(in the rows, 128 means zero)
Each row is followed by its group and then its class within the group.
[123 119 122  96 113 186 102  99 124 146 129 124 159 144 135 103 107 126
 123 146 126 113 131 130 102 122] | (90)/<72>
[132 112 122 144 120 129 115 126 128 137 138 136 136 137 116 133 127  96
 126 134 121 133 132 114 139 111] | (90)/<76>
[132 114 122 130 106 120 113 109 126 133 138 130 150 143 115 117 122 144
 121 124 125 132 126 126 123 118] | (90)/<72>
[112 102 143 128 135 153 127 168 125 129 121 145 132 122 143 120 133 108
 136 117 121 136 110 109 118 102] | (91)/<80>
[123 126 121 114 118 163 113  99 125 129 137 125 145 150 107 106 119  96
 134 123 118 126 131 128 109 120] | (90)/<72>
[140 144 119 129 117 116 124 132 120 145 136 135 140 110 135 135 137 109
 116 125 130 130 127 109 148 126] | (90)/<72>
[138  93 131 131 130 137 125 133 112 138 137 132 133 153 121 127 119  84
 106 147 119 124 133 124 115 129] | (90)/<72>
[135 113 164  90 153 185 117 180 122 152 110 150 104 122 225 125 159  27
  81 100  73 130 169 125  96  98] | (91)/<80>
[137 124 134 142 132 152 133 128 107 138 124 131 129 137 130 115 137 103
 136 118 143 118 126 111 127 124] | (91)/<73>
[128 119 127 144 114 120 126 116 128 132 132 126 127 126 144 126 137 108
 133 127 125 126 127 135 154 131] | (90)/<76>
[122 101 122 134 121 168 112 123 138 125 127 132 144 138 120 114 114 136
 139 126 132 124 132 120 129 113] | (90)/<76>
[112 113 141  95 108 178 112 120 135 141 125 130 146 134 162 119 111 109
 123 144 120 129 139 129  90 120] | (90)/<76>
[102  94 137  80 116 225 109 100 127 149 121 126 141 145 188 107 103 163
 123 142 146 111 124 132 108 123] | (91)/<80>
[115 108 157 106 106 189 111 110 119 133 126 141 139 140 150 109 110 101
 126 129 119 107 132 133 102 112] | (90)/<76>
[135 127 120 129 116 146 128 123 119 130 140 145 148 124 137 137 129 110
 122 114 137 124 122 106 158 119] | (90)/<76>
[135 132 123 138 109 146 132 117 116 132 137 138 150 125 115 125 134  97
 130 126 123 123 122 117 138 123] | (90)/<76>
[102  92 113 121 119 173 102  92 132 130 123 125 150 133 109 104  96 133
 162 142 125 115 115 118  95 135] | (90)/<72>
[124  97 126 141 126 160 122 119 138 144 130 155 140 127 140 131 127 127
 154 124 144 115 117 109 139 134] | (91)/<80>
[142 134 131 130 122 139 138 150 118 130 131 138 120 125 166  85 153  66
 105 109 115 129 139 112 133 129] | (90)/<76>
[123 115 132 154 120 133 139 123 117 149 128 126 132 137  99 130 122 140
 162 124 141 115  99 116 169 136] | (91)/<73>
[133 119 129 146 123 120 144 139 121 136 134 134 118 120 139 144 152 110
 133 107 131 117 124 114 165 130] | (91)/<73>
[140 141 138  96 140 148 118 178 109 143 123 139 128 128 160 139 138  24
  73 112  68 134 176 148  94 111] | (90)/<72>
[119 113 123 135 120 142 126 116 132 137 126 138 137 123 133 133 136 101
 132 115 132 118 119 113 138 117] | (90)/<76>
[127 102 129 137 132 153 132 133 141 149 135 132 125 125 155 115 139 128
 139 106 140 126 116 105 158 120] | (91)/<80>
[127 136 123 145 131 124 131 139 123 132 138 142 124 127 136 137 159 113
 137 117 131 118 123 115 143 126] | (91)/<73>
[117 104 123 132 106 116 123 117 134 157 153 128 146 132 135 124 115 134
 137 132 138 121 114 105 149 138] | (90)/<76>
[127 115 123 143 124 147 106 130 127 125 123 130 135 114  80 127 141 125
 153 118 132 126 112 115 148 117] | (91)/<80>
[137 135 125 121 118 126 128 142 131 124 130 139 120 119 158 133 136  81
 107 115 116 123 130 124 132 124] | (90)/<76>
[126 101 138 125 122 185 105 104 120 138 129 127 143 152 138 109 105 111
 131 155 101 120 134 128  88 139] | (90)/<72>
[113  86 142 101 132 204 118 115 138 150 122 145 132 133 165 111 123 128
  97 142 135 110 121 109 126 128] | (91)/<80>
[134 116 122 115 122 149 115 119 137 140 130 128 148 140 121 113 110 104
 126 126 119 118 139 128 115 123] | (90)/<72>
[125 125 123 142 123 135 128 124 125 153 129 118 133 120 132 113 145  90
 126 125 136 124 127 125 125 105] | (90)/<76>
[138 146 102  51  67 154  94  62  78 149 154 120 159 147 231 125  81 221
  81 154 155 117 138 127 169 127] | (90)/<72>
[153 188 189  69 188 161 155 252 106 143  82 153  66  94 252 166 211   4
   8  66  26 136 214 139  42 100] | (91)/<73>
[124 114 115 159 131 126 137 144 127 145 140 149 129 117 112 132 155  84
 139 104 141 120 103  94 171 127] | (91)/<80>
[115  97 132 130 129 151 131 124 128 142 125 142 137 122 142 127 142 107
 158 118 121 131 136 103 145 114] | (91)/<80>
[123 107 140 119 137 172 142 126 128 127 114 142 129 126 160 124 209 102
 113 125 126 121 123 114 113 122] | (91)/<73>
[140 124 134 117 105 252 118 127 122 141 130 136 152 139 149 124 115 109
 118 134 131 123 128 141 130 125] | (90)/<76>
[129 117 118 163 119 112 116 134 127 139 142 130 133 132  81 120 134  96
 136 127 135 128 111 119 151 151] | (90)/<72>
[114  90 133  90 133 180 121 110 136 143 129 142 135 119 184 121 119 148
 132 129 142 112 120 112 124 120] | (91)/<80>
[124  90 122 108 108 151 104 105 138 143 130 130 145 146 120 110 110 119
 129 142 124 121 122 120 115 119] | (90)/<72>
[110 107 133 140 136 150 145 140 123 141 132 139 128 124 130 127 141 126
 145 121 121 102 128 122 135 117] | (91)/<73>
[129 110 131 147 126 153 125 135 141 134 134 142 134 126 133 127 151  84
 145 109 120 117 115 112 122 110] | (91)/<73>
[111  92 140 126 138 188 118 139 136 145 112 155 134 133 167 112 130 118
 136 119 121 105 132 113 117 109] | (91)/<80>
[117 109 143 157 133 147 137 121 121 126 135 132 135 134  83 106 138  68
 152 120 125 126 114 111 134 122] | (90)/<76>
[144 128 135 128 136 153 149 133 107 142 140 147 107 134 142 132 142  95
 134 107 138 114  78 102 132 114] | (91)/<73>
[124 118 154 119 159 213 121 147 120 144 117 145 122 128 159 122 148  63
 126 116 109 121 131 139 106 106] | (91)/<73>
[126 105 121 110 127 168 125 129 128 145 136 137 133 111 168 128 132 138
 134 122 138 129 116 111 136 125] | (91)/<80>
[131 113 117 131 120 125 120 127 115 149 146 130 134 140 137 127 115 117
 100 128 152 130 125 122 132 123] | (90)/<72>
[110 104 142 140 131 152 128 127 125 132 136 136 141 150 110 115 123  78
 136 127 111 114 117 130  98 120] | (90)/<76>
[127  99 120 128 131 156 127 123 127 142 124 136 128 125 138 125 123 139
 135 117 142 111 115 140 139 101] | (91)/<80>
[115 127 144 135 119 163 136 130 143 127 122 135 142 130  98 109 114  82
 155 120 124 142 110 137 113 114] | (90)/<76>
[114  99 156 135 127 169 133 122 126 138 136 134 123 141 134 118 123 108
 140 129 132 103 122 121 100 125] | (91)/<73>

Each row is followed by its group and then its class within the group.
[185 129 116  93 144 128 105 128 110 118 140 128 159 148 143 116 128 178
 136 139 109 138 147 100  94  98] | L/hj
[115 124 123 103 144 102 173 116 123 111 158 100 121 119 128 152 145 134
 130  92 169 130 144  84 105 110] | L/pb
[158 146 148  78 143  82 119 125 124 134 163 121 131 133 135 134 153 134
 140  92 112 135 187  80 116 108] | L/qn
[170 121 113  82 137  98 113 107 129 131 163  95 152 145 123 138 140 135
 134  39 110 197 162  39 153 131] | E/pm
[168 124 137 108 139 113 153 149 159 125 146 158 147 148  97 110 146 128
 100 117 102 170 151  64 140 112] | N/qh
[155 121 128  63 142  96 117 114 126 122 153 121 147 148 136 125 134 131
 125 107 119 143 163  87 125 116] | L/pb
[132 103 125  86 164  94 132 126 137 127 144 122 132  98 117 155 136 108
 116  96 127 131 169  84 137 122] | L/qn
[141 120 129  95 166 136 129 127 114 133 117 144 151 142 153 120 152 150
 140  83 121 135 195  89 107 130] | G/cl
[158 110 104  64 164  73 142 119 134 114 170 113 119 125 125 146 150 136
 138  85 113 157 173  50 140  95] | L/qn
[159 114 119  85 143 102 125 119 124 111 136 116 145 129 133 113 125 152
 121 114 121 173 149  77 152 119] | E/pm
[173 136 107  87 146 115 155 147 117 127 120 126 155 158 106 103 145 155
 120 102 103 191 159  82 127 123] | N/tz
[155 113 130  69 161  94 108 105 100 134 144 137 121 139 136 128 158 175
 127 101 120 136 175 101 124 113] | L/qn
[155  90 110  45 187  93 115 145  93 142 122 135 151 146 159 105 155 218
 163 103  90 194 194  55 102 124] | G/cl
[131 117 120  69 141  86 122 116 122 125 132 115 139 140 128 145 171 144
 148  88 116 142 194  73  84  84] | G/cl
[169 120 109 101 130  81 124 126 126 106 147 120 149 133 128 118 135 149
 121 133 114 142 134  92 150 119] | E/Hs
[173 128 133  80 143 113 116 123 101 106 133 130 161 139 131 112 125 179
 124 122 141 152 153 108 121 132] | E/Hs
[180 141 121 132  99 106 122 135 139 135 157 107 143 142 107 119 135 118
  86 117 106 147  82 130 158 101] | E/pm
[173 128 131  96 152 115 148  96 146 127 150 142 159 162 111  76 170 149
 111 103  83 136 168  94 138 114] | N/qh
[167 105  83  68 156  92 167 144 116 122 112 136 163 112 134 110 145 139
 135 102 115 175 171  82 119 116] | N/tz
[176 128 135  97 105 105 115 140 128 140 158 122 104 167 148 133 171 143
 137 144  87 172 149 111 124  97] | G/Nz
[184 116 116  74 151  74 132 125 111 136 164 121 159 144 133 100 157 141
 108 103  95 175 153  50 129  97] | N/Zt
[144 123 139  99 131 119 127 137 124 122 149 137 125 148 130 149 171 156
 133  99 108 152 162 101 136 126] | G/Nz
[141 111 131  56 177 104 144 147 138 133 170 139 114 103 137 143 134 175
 145 110 116 160 164  82 114 122] | L/hj
[136 101 111  74 150 108 140 124 127 118 111 150 126 131 111 149 129 118
 127  93 124 159 168  76 107 126] | L/pb
[165 122 132  91 153  91 132 134 133 130 160 141 124 141 132 144 147 136
 137 105 103 187 177  75 119 108] | L/qn
[154 114 130  94 138 113 137 132 106 123 138 102 154 154 119 113 145 154
 135 108 111 134 144  68 119 121] | L/qn
[166 124 125 138 110 115 103 125 146 134 143 114 140 157 124 127 172 115
 123  99  99 137 141  99 121 107] | G/cl
[195 124 100 101 108  90 177 130 142 133 165  88 104 164 103  98 147 115
 107 109 101 154 143  97 116  98] | N/tz
[161 135 128 135 142 109 118 134 118 129 175 121 151 211 129  80 171 160
 125  74 100 155 134  88  92 117] | G/cl
[160 116 121  89 166 139 127 142 101 129 129 148 179 125 118 111 144 142
 129  97 125 151 145  84 126 123] | L/hj
[168 132 124 139 114  85 138 135 150 136 157 108 123 172 109 163 160 118
 110  99  89 155 136 120 123 103] | G/gm
[147 135 129 115 113 119 139 147 142 134 141 146 113 159 116 133 151 127
 126 113 109 153 140  86 141 102] | N/qh
[110 125 120  64 181 120 126 135 124 125 139 122 149 133 127 152 167 147
 168 118 121 145 170  82  89 132] | L/qn
[169 130 108  78 168 101 134 100 119 103 141  93 143 136 113 130 134 138
  96  74 106 158 159  90 115 116] | L/pb
[154 120 116  89 138 100 133 125 122 156 143 105 154 145 133 157 146 137
 102 108 116 165 148  94 146 115] | E/pm
[171 108 123  69 123  87 140 131 163 115 158 111 128  99 123 145 136 164
 113 112 114 171 175  62 148 101] | E/pm
[147 109 114  85 181 123 117 126 104 118 142 109 135 150 142 132 157 172
 160 113 116 160 166  92 115 122] | L/pb
[163 110 118  46 179 116 103 139  85 114 107 139 150 142 153 122 137 223
 161 114 123 178 219  99  63 155] | L/qn
[168 110 132  96 124 114 119 150 119 149 122 122 107 153 137 121 150 139
 145 109  94 167 178  76 158 125] | G/Nz
[146 128 116 110 132  90 122 138 131 142 133 121 137 152 147 116 169 131
 133  88  96 159 155  90 116 112] | G/gm
[177 118 118 106 125 108 134 118 138 132 155 112 129 130 120 133 122 111
 103 108 112 165 118  96 141  92] | E/pm
[199  98 104  94 140  95 117 127  92 151 127 108 160 123 143  97 140 150
 101 121 116 159 142  79 108 110] | E/Hs
[158 114  80 116 134 126 147 143 133 125 128 143 112 168 122 108 162 155
 132 121  81 151 145  93 125 103] | N/qh
[108 108 138 109 129  92 140 136 145 141 131 124 122 129 121 106 142 128
 145  98 115 127 160  88 128 128] | G/gm
[168 114 105 101 136  90 124 126 122 146 150 121 154 137 137 100 135 148
 123 109 100 155 130  73 113 110] | E/Hs
[185 131 112  94 137  90 144 165 122 128 167  94 158 161 112  91 161 139
  87  96 101 197 153  64 147  97] | E/pm
[186 102 118  64 141  87 122 145  61 117 157 115 123 155 119 142 148 160
 162 115  86 134 173  67 109 118] | L/qn

Each row is followed by its group and then its class within the group.
[132  87 154 133 135 124 133 123 141 124 134 126 120 124  98 129 122 139
 133 120 152 159  90 163 118 144] | lt/<256>
[128  15 166 164 131 134 120 129 158 117 131 110 139 142 115 149 118 134
 127 129 133 144  87 140 122 112] | lt/<258>
[127 110 194 121 130 135 126 134 160 123 126 122 135 134 128 126 130 121
 125 145 149 137 102 168 148 109] | lt/<258>
[139  32 195 157 123 133 118 118 144 133 139 134 136 132  62 114 128 128
 117 113 110 151 109  96 129 116] | Mz/<281>
[142  77 173 130 189 135 124 105 135 171 130 140 139 134  46 127 130 128
 122 136 108 146 122  50 119 135] | Mz/<281>
[134  86 152 115 154 137 132 131 158 122 147 121 133 130 110 137 131 137
 122 121  86 130  89 105 151  82] | lt/<258>
